Below is a small trained network, with its code and all its weights. Each question gives an input and a target symbol and asks what happens when units are switched off, that is, made to give their printed mean instead of their output.

import numpy as np


def w(rows, s, z=0):
    codes = np.array(rows[::2]) - 128.0
    scale = np.full(codes.shape[1], s)
    scale[-1] = z or s
    return codes * scale


def norm(h):
    return h / np.sqrt((h * h).mean(-1, keepdims=True) + 1e-5)


def softmax(a):
    e = np.exp(a - a.max(-1, keepdims=True))
    return e / e.sum(-1, keepdims=True)


def log_softmax(a):
    a = a - a.max(-1, keepdims=True)
    return a - np.log(np.exp(a).sum(-1, keepdims=True))


def net(x, mask):
    ids = ['ΔΘΛΠΦΨαβεζημξστω'.index(c) for c in x.split()]
    T = len(ids)
    res = E[ids] + P[:T]
    u = 0
    for l in range(3):
        r = norm(res)
        for j in range(2):
            rows = slice(4 * j, 4 * j + 4)
            q, k, v = (r @ M[l][rows].T for M in (Q, K, V))
            z = softmax(np.where(np.tri(T) > 0, q @ k.T / 4**0.5, -1e9)) @ v
            o = O[l][rows]
            res = res + np.where(mask[u + j], z, o[:, -1]) @ o[:, :-1]
        u += 2
    return log_softmax(norm(res)[-1] @ U[:, :-1].T + U[:, -1])


Q, K, V, O = {}, {}, {}, {}
E = w([
[82,136,32,127,100,148,140],'Δ',
[150,67,121,250,138,164,104],'Θ',
[118,130,186,152,183,160,128],'Λ',
[118,133,88,111,198,123,112],'Π',
[94,179,166,102,163,105,153],'Φ',
[131,136,77,136,146,189,113],'Ψ',
[137,138,48,70,145,142,143],'α',
[140,126,113,170,167,92,141],'β',
[165,84,134,113,176,178,136],'ε',
[133,115,195,133,134,228,174],'ζ',
[104,163,180,134,121,162,127],'η',
[116,84,113,99,130,194,127],'μ',
[119,160,34,134,159,110,105],'ξ',
[134,104,181,170,193,140,124],'σ',
[117,153,92,195,155,111,91],'τ',
[123,193,82,218,126,37,170],'ω',
],0.017)
P = w([
[99,89,106,93,78,115,110],'0',
[11,68,148,211,182,111,194],'1',
[128,76,159,140,99,114,104],'2',
[67,105,75,217,197,168,237],'3',
[139,93,145,130,102,108,103],'4',
[98,129,84,199,212,157,212],'5',
[153,94,138,121,113,113,96],'6',
[126,121,86,174,233,184,186],'7',
[162,114,131,119,115,111,99],'8',
[135,155,136,170,254,175,178],'9',
[183,133,130,115,127,122,92],'10',
[142,197,172,179,235,217,159],'11',
[148,134,156,144,94,120,95],'12',
],0.02)
Q[0] = w([
[170,166,176,68,18,125,47],'L0H0',
[15,159,203,59,76,17,85],'L0H0',
[75,178,124,97,104,123,83],'L0H0',
[138,143,123,23,54,60,8],'L0H0',
[236,10,73,112,100,144,201],'L0H1',
[108,48,105,73,19,44,92],'L0H1',
[111,148,93,91,152,171,255],'L0H1',
[46,90,88,158,218,176,171],'L0H1',
],0.0071)
K[0] = w([
[9,51,124,142,104,161,150],'L0H0',
[80,113,132,117,99,100,154],'L0H0',
[62,127,112,124,95,140,104],'L0H0',
[72,55,104,139,129,99,162],'L0H0',
[101,93,99,141,151,112,153],'L0H1',
[93,107,122,107,107,95,154],'L0H1',
[109,154,141,139,135,134,145],'L0H1',
[173,129,132,110,168,186,178],'L0H1',
],0.016)
V[0] = w([
[120,108,75,91,163,91,57],'L0H0',
[141,81,99,210,237,148,231],'L0H0',
[215,70,128,190,138,76,80],'L0H0',
[145,35,107,93,184,73,254],'L0H0',
[182,160,150,64,147,122,164],'L0H1',
[139,190,195,204,129,171,132],'L0H1',
[205,62,182,125,166,119,23],'L0H1',
[161,157,108,134,85,55,77],'L0H1',
],0.0092)
O[0] = w([
[61,189,180,212,171,125,250,145],'L0H0',
[71,176,179,84,190,154,48,255],'L0H0',
[73,254,105,113,18,180,218,238],'L0H0',
[104,156,219,232,68,168,92,205],'L0H0',
[166,106,131,212,180,64,142,59],'L0H1',
[110,132,54,194,162,171,171,143],'L0H1',
[148,122,51,81,77,91,85,116],'L0H1',
[206,9,194,29,55,163,89,45],'L0H1',
],0.0063,0.0077)
Q[1] = w([
[108,79,131,109,232,179,147],'L1H0',
[69,94,76,170,204,60,166],'L1H0',
[121,78,2,164,191,144,168],'L1H0',
[111,174,184,168,185,88,155],'L1H0',
[47,205,75,179,201,148,249],'L1H1',
[132,154,94,170,32,204,42],'L1H1',
[190,150,63,100,125,168,205],'L1H1',
[209,101,216,44,50,113,35],'L1H1',
],0.0091)
K[1] = w([
[183,126,132,81,148,158,96],'L1H0',
[181,130,124,124,173,203,132],'L1H0',
[164,164,141,172,141,160,114],'L1H0',
[131,153,85,153,117,123,132],'L1H0',
[251,195,122,152,130,131,104],'L1H1',
[110,41,134,108,172,85,83],'L1H1',
[110,178,175,184,161,108,112],'L1H1',
[61,66,123,154,117,83,178],'L1H1',
],0.013)
V[1] = w([
[40,98,135,163,163,38,171],'L1H0',
[143,91,159,137,88,165,132],'L1H0',
[183,124,209,49,148,155,153],'L1H0',
[126,142,169,167,109,186,180],'L1H0',
[180,171,103,155,29,150,175],'L1H1',
[99,191,87,93,157,58,113],'L1H1',
[173,113,96,183,78,11,117],'L1H1',
[125,88,80,170,155,171,75],'L1H1',
],0.011)
O[1] = w([
[80,123,171,152,113,248,152,254],'L1H0',
[164,162,118,201,179,49,140,158],'L1H0',
[121,192,66,227,10,2,118,50],'L1H0',
[186,136,205,117,132,129,185,238],'L1H0',
[186,161,87,111,83,187,154,94],'L1H1',
[6,20,89,166,95,189,148,68],'L1H1',
[179,5,127,65,153,218,95,35],'L1H1',
[140,77,215,59,138,44,161,120],'L1H1',
],0.0097,0.0061)
Q[2] = w([
[75,76,53,224,162,118,187],'L2H0',
[123,134,200,120,75,139,2],'L2H0',
[125,132,187,137,187,107,185],'L2H0',
[38,142,112,127,159,125,178],'L2H0',
[172,130,208,60,49,145,76],'L2H1',
[135,168,184,132,31,133,36],'L2H1',
[128,222,180,194,93,102,100],'L2H1',
[127,206,169,107,49,198,17],'L2H1',
],0.0094)
K[2] = w([
[137,185,109,144,159,153,109],'L2H0',
[123,94,143,85,58,97,82],'L2H0',
[95,178,99,141,99,126,110],'L2H0',
[123,126,122,146,210,116,91],'L2H0',
[130,74,122,136,84,131,68],'L2H1',
[116,122,151,87,35,95,90],'L2H1',
[132,157,152,143,66,112,147],'L2H1',
[196,30,50,100,6,113,103],'L2H1',
],0.014)
V[2] = w([
[189,206,171,166,86,94,143],'L2H0',
[118,179,178,133,128,186,170],'L2H0',
[144,97,157,184,118,173,188],'L2H0',
[152,161,166,131,192,136,162],'L2H0',
[110,42,125,191,145,149,119],'L2H1',
[153,99,34,86,107,174,167],'L2H1',
[126,130,31,198,163,142,93],'L2H1',
[253,134,123,139,141,110,146],'L2H1',
],0.014)
O[2] = w([
[108,78,159,135,52,129,135,202],'L2H0',
[134,86,104,71,101,77,103,247],'L2H0',
[156,151,124,137,70,77,82,191],'L2H0',
[193,58,83,80,153,112,84,204],'L2H0',
[197,94,103,162,119,101,80,105],'L2H1',
[119,44,115,155,165,56,180,74],'L2H1',
[98,9,98,167,91,137,59,112],'L2H1',
[193,90,129,147,136,182,139,117],'L2H1',
],0.013,0.012)
U = w([
[192,191,142,183,152,35,110,118],'Δ',
[109,77,123,54,142,121,222,124],'Θ',
[83,133,128,80,173,141,47,96],'Λ',
[76,172,86,138,81,132,38,55],'Π',
[181,174,112,147,136,150,45,108],'Φ',
[53,130,165,178,151,122,170,63],'Ψ',
[132,128,135,207,120,126,128,131],'α',
[133,166,156,106,26,115,145,129],'β',
[162,81,71,69,114,220,111,151],'ε',
[202,165,139,6,155,146,133,109],'ζ',
[182,100,119,167,187,138,134,202],'η',
[124,204,86,147,106,244,157,45],'μ',
[114,107,96,160,117,86,111,169],'ξ',
[72,133,101,65,123,72,119,120],'σ',
[79,74,125,146,125,101,171,148],'τ',
[216,69,85,105,110,81,146,253],'ω',
],0.011,0.005)

Each question gives the input, a string of symbols that net reads in full, and the target symbol t.
The units are the heads (4 rows each of Q, K, V and O). Each row of codes is followed by its name. A weight is (code - 128) times the scale printed after its matrix; where a second scale follows, it is the last column's (O and U).
mask holds one flag per head, layer by layer. A switched-off head (its flag False) gives its mean, the last column of its rows in O, instead of its output. The means were averaged over made-up inputs and are rounded, as every weight is.
A unit's drop is (log p(t) with every unit on - log p(t) with that unit switched off) / (log p(t) with every unit on - log p(t) with every unit switched off).
The circuit of an input: a set's keep is (log p(t) with only the set's units on - log p(t) with every unit switched off) / (log p(t) with every unit on - log p(t) with every unit switched off). Starting from all 6 units, units are removed one at a time, each time the one whose removal leaves the highest keep (on an exact tie, the one counted first), for as long as the keep stays at least 0.8.
units of the circuit, in order: the units of the circuit, biggest drop first
most important unit: the unit with the biggest drop
heads that matter: for each layer, one digit per head in row order, 1 if its drop is at least 0.15 and else 0, layers parted by /
input β η Ψ ε β ζ Π, target β: units of the circuit, in order	L0H1; L0H0; L2H0; L1H0
input Δ τ Θ ω, target ζ: units of the circuit, in order	L1H0; L2H0
input β ω Δ Θ β Π β β ξ, target β: units of the circuit, in order	L0H1; L2H0; L0H0; L1H0
input Π Δ β, target Π: heads that matter	11 / 11 / 01
input ζ ζ Θ β α η ε β β ω, target μ: units of the circuit, in order	L0H0; L0H1; L1H1
input ζ β Λ Π Π Λ ξ ζ ζ Ψ ζ ε Φ, target ζ: most important unit	L0H0
input ω μ β, target ω: heads that matter	11 / 01 / 01
input Π μ ζ Δ, target Δ: units of the circuit, in order	L0H0; L1H1
input β Λ Π ζ ζ Λ, target Δ: heads that matter	10 / 01 / 00
input Λ ζ ω Θ ζ η, target Δ: units of the circuit, in order	L0H0; L1H0
input β β Δ β Π ε ε β Φ ω ζ Π, target Δ: units of the circuit, in order	L0H0; L1H0
input Δ β β τ β Θ Λ Λ ξ ζ β μ ξ, target Δ: heads that matter	11 / 11 / 11
input ω β β β Π, target ω: units of the circuit, in order	L1H1; L0H1; L2H1; L0H0
input Π Λ ω Λ ω, target Π: heads that matter	11 / 01 / 00
input Π β Λ, target Π: units of the circuit, in order	L0H1; L1H1; L1H0
input ω Φ β α Θ ζ Θ, target ω: heads that matter	11 / 01 / 01
input Λ β ξ Λ ω ω, target ε: heads that matter	00 / 11 / 00
input σ Θ ξ Δ Λ β, target σ: heads that matter	10 / 11 / 11
input Θ ω η Λ Φ ζ ω Δ, target ε: units of the circuit, in order	L1H1
input β β β ξ β ξ ε ε Θ β τ, target β: units of the circuit, in order	L0H1; L0H0; L2H0; L1H0
input Π Δ β ζ ε β η ζ β, target Π: units of the circuit, in order	L0H1; L0H0; L1H1; L1H0
input μ Θ ε ω μ Λ β ζ β ω Π Δ β, target μ: units of the circuit, in order	L0H1; L2H0; L1H0
input ζ ω β β β ω Π ω, target Ψ: units of the circuit, in order	L1H1
input τ β Π β Λ ζ η Δ β Π β β Π, target τ: heads that matter	11 / 11 / 11
input η ω ξ ζ β, target η: heads that matter	10 / 11 / 11
input σ ω Δ, target σ: heads that matter	11 / 11 / 11
input ε Δ β β β η ζ β Θ, target ε: most important unit	L0H1
input Ψ β α Δ ζ β β Π ω Π ω Θ, target ε: heads that matter	00 / 01 / 00
input Θ ω Λ, target Θ: units of the circuit, in order	L2H1; L0H0; L1H1
input ζ β ζ ζ β β β β Δ Ψ, target Λ: heads that matter	10 / 00 / 11
